Below are the code and all the weights of a small trained network. Each question names an input and a class and asks about switching units off, where a switched-off unit gives its printed mean instead of its output.

import numpy as np


def w(rows, s, z=0):
    codes = np.array(rows[::2]) - 128.0
    scale = np.full(codes.shape[1], s)
    scale[-1] = z or s
    return codes * scale


def f(y):
    return np.maximum(y, 0)


def log_softmax(a):
    a = a - a.max(-1, keepdims=True)
    return a - np.log(np.exp(a).sum(-1, keepdims=True))


def net(x, mask):
    res = np.array(x, float).reshape(1, 8) / 4 @ E
    y = f(res @ A[0][:, :-1].T + A[0][:, -1])
    res = res + np.where(mask, y, B[0][:, -1]) @ B[0][:, :-1]
    return log_softmax(res[-1] @ U[:, :-1].T + U[:, -1])


A, B = {}, {}
E = w([
[205,229,152,206,55],'x0',
[34,204,48,38,33],'x1',
[124,129,128,126,128],'x2',
[197,203,45,76,243],'x3',
[129,130,129,129,131],'x4',
[129,132,133,126,128],'x5',
[50,138,37,255,160],'x6',
[129,127,125,129,126],'x7',
],0.0056)
A[0] = w([
[72,199,76,62,35,46],'n1',
[77,214,95,56,42,81],'n2',
[183,182,150,172,111,66],'n3',
[209,86,193,187,188,2],'n4',
[96,213,107,58,62,147],'n5',
[166,198,139,186,103,242],'n6',
[159,215,125,173,83,53],'n7',
[186,211,50,78,254,187],'n8',
[165,144,181,30,100,145],'n9',
[75,41,104,103,200,49],'n10',
[194,111,191,19,105,71],'n11',
[49,168,36,224,157,107],'n12',
[169,75,209,192,146,126],'n13',
[204,191,156,177,96,60],'n14',
[66,39,247,149,22,182],'n15',
[43,136,34,230,132,92],'n16',
[161,124,186,27,70,122],'n17',
[198,182,108,74,237,100],'n18',
[95,65,91,69,226,134],'n19',
[204,183,173,204,113,120],'n20',
[74,22,119,79,144,133],'n21',
[60,68,82,122,162,126],'n22',
[115,126,145,139,130,179],'n23',
[31,38,206,177,32,176],'n24',
[208,100,210,171,174,89],'n25',
[172,183,132,168,92,15],'n26',
[103,41,127,106,216,102],'n27',
[156,224,112,179,87,122],'n28',
[185,115,197,17,104,74],'n29',
[77,189,87,58,64,37],'n30',
[42,104,85,211,138,122],'n31',
[226,81,207,198,212,72],'n32',
],0.0055,0.003)
B[0] = w([
[38,9,59,182,181,200],'n1',
[44,12,53,181,180,206],'n2',
[52,164,199,46,62,161],'n3',
[26,3,61,182,187,176],'n4',
[79,17,70,180,175,210],'n5',
[67,141,194,47,74,216],'n6',
[22,145,194,40,71,166],'n7',
[229,215,22,115,52,254],'n8',
[149,150,201,207,213,202],'n9',
[45,180,226,24,51,172],'n10',
[137,193,229,202,237,195],'n11',
[177,174,237,207,226,210],'n12',
[87,46,53,139,122,193],'n13',
[38,131,199,42,60,173],'n14',
[246,215,7,132,58,254],'n15',
[170,203,243,190,224,209],'n16',
[176,191,208,218,220,202],'n17',
[218,182,9,129,65,208],'n18',
[60,175,196,30,32,198],'n19',
[47,118,173,55,64,194],'n20',
[80,199,206,42,51,196],'n21',
[99,178,217,78,102,181],'n22',
[146,124,130,135,99,156],'n23',
[242,194,6,126,52,250],'n24',
[58,35,49,173,153,192],'n25',
[17,163,214,27,57,148],'n26',
[46,103,143,62,51,183],'n27',
[36,147,193,45,78,187],'n28',
[150,175,232,217,235,196],'n29',
[30,19,52,198,193,184],'n30',
[190,220,216,174,207,197],'n31',
[24,10,43,164,148,211],'n32',
],0.0052,0.0055)
U = w([
[24,9,37,181,181,43],'0',
[140,154,140,120,109,253],'1',
[36,187,230,15,40,22],'2',
[193,211,241,223,248,32],'3',
[251,209,3,134,40,45],'4',
],0.007)

Each question gives the input, the list of numbers given to net, and the class t.
The units are the neurons (one row each of A and B). Each row of codes is followed by its name. A weight is (code - 128) times the scale printed after its matrix; where a second scale follows, it is the last column's (A, B and U).
mask holds one flag per neuron, in row order. A switched-off neuron (its flag False) gives its mean, the last column of its row in B, instead of its output. The means were averaged over made-up inputs and are rounded, as every weight is.
A unit's drop is (log p(t) with every unit on - log p(t) with that unit switched off) / (log p(t) with every unit on - log p(t) with every unit switched off).
The circuit of an input: a set's keep is (log p(t) with only the set's units on - log p(t) with every unit switched off) / (log p(t) with every unit on - log p(t) with every unit switched off). Starting from the 12 units with the biggest drops (on a tie, the unit counted first), units are removed one at a time, each time the one whose removal leaves the highest keep (on an exact tie, the one counted first), for as long as the keep stays at least 0.8.
units of the circuit, in order: the units of the circuit, biggest drop first
most important unit: the unit with the biggest drop
top k neurons: the k neurons with the biggest drops, biggest first
drop of u: that unit's drop, to one decimal
input [7,4,1,-5,4,3,5,7], class 2: top 3 neurons -> [n28; n7; n6]
input [-4,-3,3,-3,-5,5,-5,-3], class 3: units of the circuit, in order -> [n29; n11]
input [-2,-1,-7,6,2,2,8,7], class 3: most important unit -> n12
input [-3,-2,2,-7,4,-5,8,8], class 3: units of the circuit, in order -> [n16; n31]
input [-4,1,4,-5,-2,-8,-4,-3], class 4: units of the circuit, in order -> [n15; n24]
input [-7,-5,-4,-4,2,-6,5,3], class 2: units of the circuit, in order -> [n10; n21; n19]
input [-5,-2,2,6,-5,-2,3,-8], class 4: top 2 neurons -> [n8; n18]
input [-5,5,0,-8,-3,6,2,3], class 4: units of the circuit, in order -> [n24; n15]
input [-2,-3,-4,6,-4,-6,-3,8], class 4: units of the circuit, in order -> [n8; n18]
input [-5,2,-7,6,-3,8,8,3], class 3: units of the circuit, in order -> [n12; n16]
input [-1,2,5,-7,4,-8,5,5], class 4: units of the circuit, in order -> [n24; n15]
input [-6,5,-6,-7,7,-1,8,0], class 3: units of the circuit, in order -> [n16; n31]
input [-3,0,-2,-6,-4,6,8,6], class 3: units of the circuit, in order -> [n16; n31]
input [5,-5,-5,-8,1,3,6,-2], class 4: units of the circuit, in order -> [n24]
input [-3,5,-4,5,-8,-7,-1,-3], class 0: top 2 neurons -> [n15; n24]
input [-8,1,-3,8,0,-7,-2,3], class 2: top 2 neurons -> [n19; n10]
input [6,6,1,-8,0,6,-6,5], class 4: top 2 neurons -> [n15; n24]
input [4,5,-2,8,5,-6,-8,-3], class 3: drop of n30 -> 0.0
input [6,7,-1,-7,-8,-1,0,7], class 0: drop of n30 -> 0.2
input [-6,4,-2,8,8,-2,-2,0], class 4: units of the circuit, in order -> [n8]
input [-1,-3,-3,-1,-6,-8,-8,0], class 3: drop of n29 -> 0.1
input [-3,7,-4,0,3,5,-8,-6], class 3: drop of n32 -> 0.1
